Here is a tiny trained network, its code and every weight. The questions are about switching its units off for an input and a class, where a switched-off unit gives its printed mean instead of its output.

import numpy as np


def w(rows, s, z=0):
    codes = np.array(rows[::2]) - 128.0
    scale = np.full(codes.shape[1], s)
    scale[-1] = z or s
    return codes * scale


def norm(h):
    return h / np.sqrt((h * h).mean(-1, keepdims=True) + 1e-5)


def f(y):
    return y / 2 * (1 + np.tanh(0.7978845608 * (y + 0.044715 * y**3)))


def log_softmax(a):
    a = a - a.max(-1, keepdims=True)
    return a - np.log(np.exp(a).sum(-1, keepdims=True))


def net(x, mask):
    res = np.array(x, float).reshape(1, 6) / 4 @ E
    u = 0
    for l in range(2):
        y = f(norm(res) @ A[l][:, :-1].T + A[l][:, -1])
        res = res + np.where(mask[u : u + 10], y, B[l][:, -1]) @ B[l][:, :-1]
        u += 10
    return log_softmax(norm(res)[-1] @ U[:, :-1].T + U[:, -1])


A, B = {}, {}
E = w([
[192,147,162,204,134,95],'x0',
[88,161,188,71,115,174],'x1',
[191,128,61,40,152,139],'x2',
[152,160,177,165,2,102],'x3',
[40,56,120,112,123,12],'x4',
[238,69,139,127,127,103],'x5',
],0.0059)
A[0] = w([
[119,113,82,143,250,149,86],'0.n1',
[81,204,85,68,86,139,48],'0.n2',
[102,92,235,91,38,37,184],'0.n3',
[175,52,146,206,157,51,21],'0.n4',
[56,165,161,67,109,213,18],'0.n5',
[209,195,100,180,100,46,112],'0.n6',
[118,187,164,205,117,111,253],'0.n7',
[174,152,61,38,214,234,254],'0.n8',
[189,70,96,201,184,89,216],'0.n9',
[114,152,93,153,254,127,123],'0.n10',
],0.008,0.0018)
B[0] = w([
[137,173,223,117,205,228,178],'0.n1',
[147,27,191,82,87,113,161],'0.n2',
[156,86,146,142,162,75,253],'0.n3',
[68,89,196,108,87,203,198],'0.n4',
[91,93,124,63,2,89,180],'0.n5',
[131,94,166,56,226,198,201],'0.n6',
[160,154,82,184,187,121,203],'0.n7',
[141,95,154,169,178,118,246],'0.n8',
[100,103,111,69,129,178,213],'0.n9',
[191,42,113,98,137,190,177],'0.n10',
],0.0081,0.0057)
A[1] = w([
[136,53,164,157,153,152,90],'1.n1',
[131,149,207,140,149,66,204],'1.n2',
[139,68,118,103,173,106,255],'1.n3',
[96,83,146,92,96,152,98],'1.n4',
[107,244,136,140,117,200,126],'1.n5',
[158,107,175,100,120,160,147],'1.n6',
[165,200,81,175,121,167,248],'1.n7',
[114,155,178,105,118,113,85],'1.n8',
[118,97,142,120,46,142,144],'1.n9',
[198,153,186,112,109,153,157],'1.n10',
],0.011,0.0035)
B[1] = w([
[13,127,145,135,110,187,222],'1.n1',
[92,83,35,186,146,161,189],'1.n2',
[239,195,31,105,101,118,254],'1.n3',
[97,113,211,82,22,27,176],'1.n4',
[80,128,213,102,1,63,145],'1.n5',
[102,160,57,187,157,54,206],'1.n6',
[91,237,225,120,183,117,160],'1.n7',
[43,87,126,155,53,143,131],'1.n8',
[68,137,55,113,115,188,168],'1.n9',
[66,115,84,134,210,226,192],'1.n10',
],0.0073,0.0081)
U = w([
[131,144,101,138,163,87,111],'0',
[103,86,107,243,99,80,130],'1',
[144,125,124,130,252,234,178],'2',
[84,74,104,29,42,98,171],'3',
[223,168,56,119,132,79,119],'4',
[124,233,200,185,133,125,139],'5',
[192,155,183,125,113,70,2],'6',
],0.014,0.0055)

Each question gives the input, the list of numbers given to net, and the class t.
The units are the neurons (one row each of A and B). Each row of codes is followed by its name. A weight is (code - 128) times the scale printed after its matrix; where a second scale follows, it is the last column's (A, B and U).
mask holds one flag per neuron, layer by layer. A switched-off neuron (its flag False) gives its mean, the last column of its row in B, instead of its output. The means were averaged over made-up inputs and are rounded, as every weight is.
A unit's drop is (log p(t) with every unit on - log p(t) with that unit switched off) / (log p(t) with every unit on - log p(t) with every unit switched off).
The circuit of an input: a set's keep is (log p(t) with only the set's units on - log p(t) with every unit switched off) / (log p(t) with every unit on - log p(t) with every unit switched off). Starting from the 12 units with the biggest drops (on a tie, the unit counted first), units are removed one at a time, each time the one whose removal leaves the highest keep (on an exact tie, the one counted first), for as long as the keep stays at least 0.8.
units of the circuit, in order: the units of the circuit, biggest drop first
unit that matters most: the unit with the biggest drop
top k neurons: the k neurons with the biggest drops, biggest first
top k neurons in layer l: the k neurons of layer l with the biggest drops, biggest first
input [7,5,2,2,-5,0], class 5: unit that matters most	1.n5
input [-2,2,3,-3,4,5], class 4: top 2 neurons in layer 1	[1.n3, 1.n10]
input [-8,-1,-1,8,3,4], class 4: top 2 neurons in layer 0	[0.n3, 0.n4]
input [-2,0,1,7,-8,0], class 5: units of the circuit, in order	[1.n5, 1.n7]
input [-7,-2,-2,8,5,1], class 1: units of the circuit, in order	[0.n3, 0.n9]
input [1,-2,7,-1,5,3], class 4: top 2 neurons in layer 0	[0.n5, 0.n2]
input [0,-1,-5,0,-5,2], class 5: top 2 neurons	[1.n5, 0.n3]
input [7,-4,-3,2,8,4], class 3: units of the circuit, in order	[0.n4, 0.n9]
input [-3,1,-7,-1,-8,-2], class 5: top 2 neurons	[1.n7, 0.n7]
input [2,-7,1,6,2,1], class 2: top 2 neurons	[0.n6, 0.n5]
input [-8,-7,-6,4,-3,7], class 3: units of the circuit, in order	[1.n4, 0.n9]
input [5,-4,4,-5,7,4], class 3: top 4 neurons	[0.n4, 1.n4, 0.n7, 0.n9]
input [-2,-8,-8,-5,-5,-5], class 5: top 4 neurons in layer 1	[1.n7, 1.n5, 1.n2, 1.n10]
input [8,-8,3,8,-1,-5], class 2: units of the circuit, in order	[0.n6]
input [-6,0,-2,5,-8,-1], class 3: top 2 neurons	[0.n5, 0.n2]
input [5,-7,3,5,-8,6], class 2: top 2 neurons	[0.n6, 1.n10]
input [0,5,5,2,8,4], class 4: top 2 neurons in layer 0	[0.n3, 0.n5]
input [0,-4,-7,-5,0,-8], class 5: top 2 neurons in layer 1	[1.n5, 1.n10]
input [-4,-5,3,6,0,2], class 4: top 3 neurons	[1.n3, 0.n5, 0.n1]
input [-1,-1,3,8,-3,-1], class 2: units of the circuit, in order	[1.n10]
